Below are the code and all the weights of a small trained network. Each question names an input and a class and asks about switching units off, where a switched-off unit gives its printed mean instead of its output.

import numpy as np


def w(rows, s, z=0):
    codes = np.array(rows[::2]) - 128.0
    scale = np.full(codes.shape[1], s)
    scale[-1] = z or s
    return codes * scale


def norm(h):
    return h / np.sqrt((h * h).mean(-1, keepdims=True) + 1e-5)


def f(y):
    return np.maximum(y, 0)


def log_softmax(a):
    a = a - a.max(-1, keepdims=True)
    return a - np.log(np.exp(a).sum(-1, keepdims=True))


def net(x, mask):
    res = np.array(x, float).reshape(1, 3) / 4 @ E
    u = 0
    for l in range(2):
        y = f(norm(res) @ A[l][:, :-1].T + A[l][:, -1])
        res = res + np.where(mask[u : u + 8], y, B[l][:, -1]) @ B[l][:, :-1]
        u += 8
    return log_softmax(norm(res)[-1] @ U[:, :-1].T + U[:, -1])


A, B = {}, {}
E = w([
[13,205,137,150,127,137],'x0',
[62,100,101,32,134,52],'x1',
[101,108,141,180,245,141],'x2',
],0.012)
A[0] = w([
[188,131,137,152,86,124,212],'L0N1',
[190,112,148,191,234,155,109],'L0N2',
[107,102,133,82,67,114,4],'L0N3',
[153,80,121,85,188,100,73],'L0N4',
[218,81,130,129,251,128,219],'L0N5',
[43,155,148,99,14,125,112],'L0N6',
[34,127,130,168,237,125,175],'L0N7',
[192,43,125,95,112,101,51],'L0N8',
],0.016,0.0032)
B[0] = w([
[215,159,86,73,145,182,183],'L0N1',
[156,172,58,245,152,139,228],'L0N2',
[118,153,69,148,112,45,169],'L0N3',
[52,8,167,87,112,132,187],'L0N4',
[136,56,118,207,165,167,248],'L0N5',
[82,143,30,192,144,90,217],'L0N6',
[88,254,176,44,84,221,253],'L0N7',
[204,210,222,76,160,77,199],'L0N8',
],0.019,0.014)
A[1] = w([
[180,76,40,246,109,153,93],'L1N1',
[191,21,244,121,180,36,2],'L1N2',
[10,92,70,181,97,28,113],'L1N3',
[97,63,177,22,126,115,51],'L1N4',
[195,87,86,250,163,146,51],'L1N5',
[60,139,117,151,82,76,100],'L1N6',
[106,140,97,199,143,126,94],'L1N7',
[113,112,216,75,81,110,47],'L1N8',
],0.017,0.0042)
B[1] = w([
[159,34,143,180,142,151,248],'L1N1',
[148,125,62,252,133,233,178],'L1N2',
[63,123,84,162,124,48,217],'L1N3',
[117,44,121,58,131,115,156],'L1N4',
[195,63,136,156,177,132,241],'L1N5',
[104,162,104,184,90,133,180],'L1N6',
[103,77,75,72,116,133,199],'L1N7',
[138,50,159,119,164,89,151],'L1N8',
],0.025,0.013)
U = w([
[105,98,213,147,93,78,9],'0',
[43,125,27,158,89,14,191],'1',
[212,40,119,192,170,205,199],'2',
[112,127,210,132,106,75,2],'3',
[60,53,208,10,124,161,83],'4',
[224,221,107,55,108,61,93],'5',
[39,223,170,112,105,237,191],'6',
],0.014,0.0071)

Each question gives the input, the list of numbers given to net, and the class t.
The units are the neurons (one row each of A and B). Each row of codes is followed by its name. A weight is (code - 128) times the scale printed after its matrix; where a second scale follows, it is the last column's (A, B and U).
mask holds one flag per neuron, layer by layer. A switched-off neuron (its flag False) gives its mean, the last column of its row in B, instead of its output. The means were averaged over made-up inputs and are rounded, as every weight is.
A unit's drop is (log p(t) with every unit on - log p(t) with that unit switched off) / (log p(t) with every unit on - log p(t) with every unit switched off).
The circuit of an input: a set's keep is (log p(t) with only the set's units on - log p(t) with every unit switched off) / (log p(t) with every unit on - log p(t) with every unit switched off). Starting from the 12 units with the biggest drops (on a tie, the unit counted first), units are removed one at a time, each time the one whose removal leaves the highest keep (on an exact tie, the one counted first), for as long as the keep stays at least 0.8.
units of the circuit, in order: the units of the circuit, biggest drop first
top k neurons: the k neurons with the biggest drops, biggest first
k most important neurons of layer l: the k neurons of layer l with the biggest drops, biggest first
drop of u: that unit's drop, to one decimal
input [4,5,4], class 6: units of the circuit, in order => L0N7
input [4,7,5], class 4: units of the circuit, in order => L0N2; L1N2
input [4,7,1], class 1: top 4 neurons => L0N6; L0N8; L0N1; L1N3
input [5,4,0], class 1: top 2 neurons => L0N6; L0N8
input [-4,-6,-7], class 5: top 2 neurons => L0N5; L0N2
input [-6,1,-6], class 5: top 3 neurons => L0N1; L0N5; L1N1
input [-1,0,-6], class 1: top 3 neurons => L0N6; L0N7; L0N5
input [1,7,3], class 4: top 2 neurons => L0N2; L0N7
input [-3,-2,-3], class 5: 2 most important neurons of layer 1 => L1N1; L1N5
input [5,-7,2], class 6: 3 most important neurons of layer 0 => L0N5; L0N7; L0N6
input [-2,-3,-8], class 5: 4 most important neurons of layer 0 => L0N5; L0N2; L0N8; L0N1
input [-2,-3,-4], class 5: top 3 neurons => L0N5; L0N2; L1N1
input [-5,0,-5], class 5: 4 most important neurons of layer 0 => L0N1; L0N5; L0N4; L0N3
input [5,-6,3], class 6: 2 most important neurons of layer 0 => L0N7; L0N5
input [7,5,0], class 1: 3 most important neurons of layer 0 => L0N6; L0N8; L0N1
input [-6,5,-7], class 5: 3 most important neurons of layer 1 => L1N1; L1N5; L1N3
input [-2,4,-3], class 1: top neuron => L0N7
input [-2,-2,-4], class 5: 2 most important neurons of layer 0 => L0N5; L0N2
input [-2,-2,-3], class 5: 2 most important neurons of layer 0 => L0N1; L0N5
input [3,7,3], class 6: top neuron => L0N7
input [-6,-2,-7], class 5: 2 most important neurons of layer 0 => L0N1; L0N5
input [7,-2,-2], class 1: drop of L0N6 => 1.1
input [5,6,8], class 6: drop of L0N7 => 0.2
input [6,0,2], class 6: drop of L1N5 => 0.0
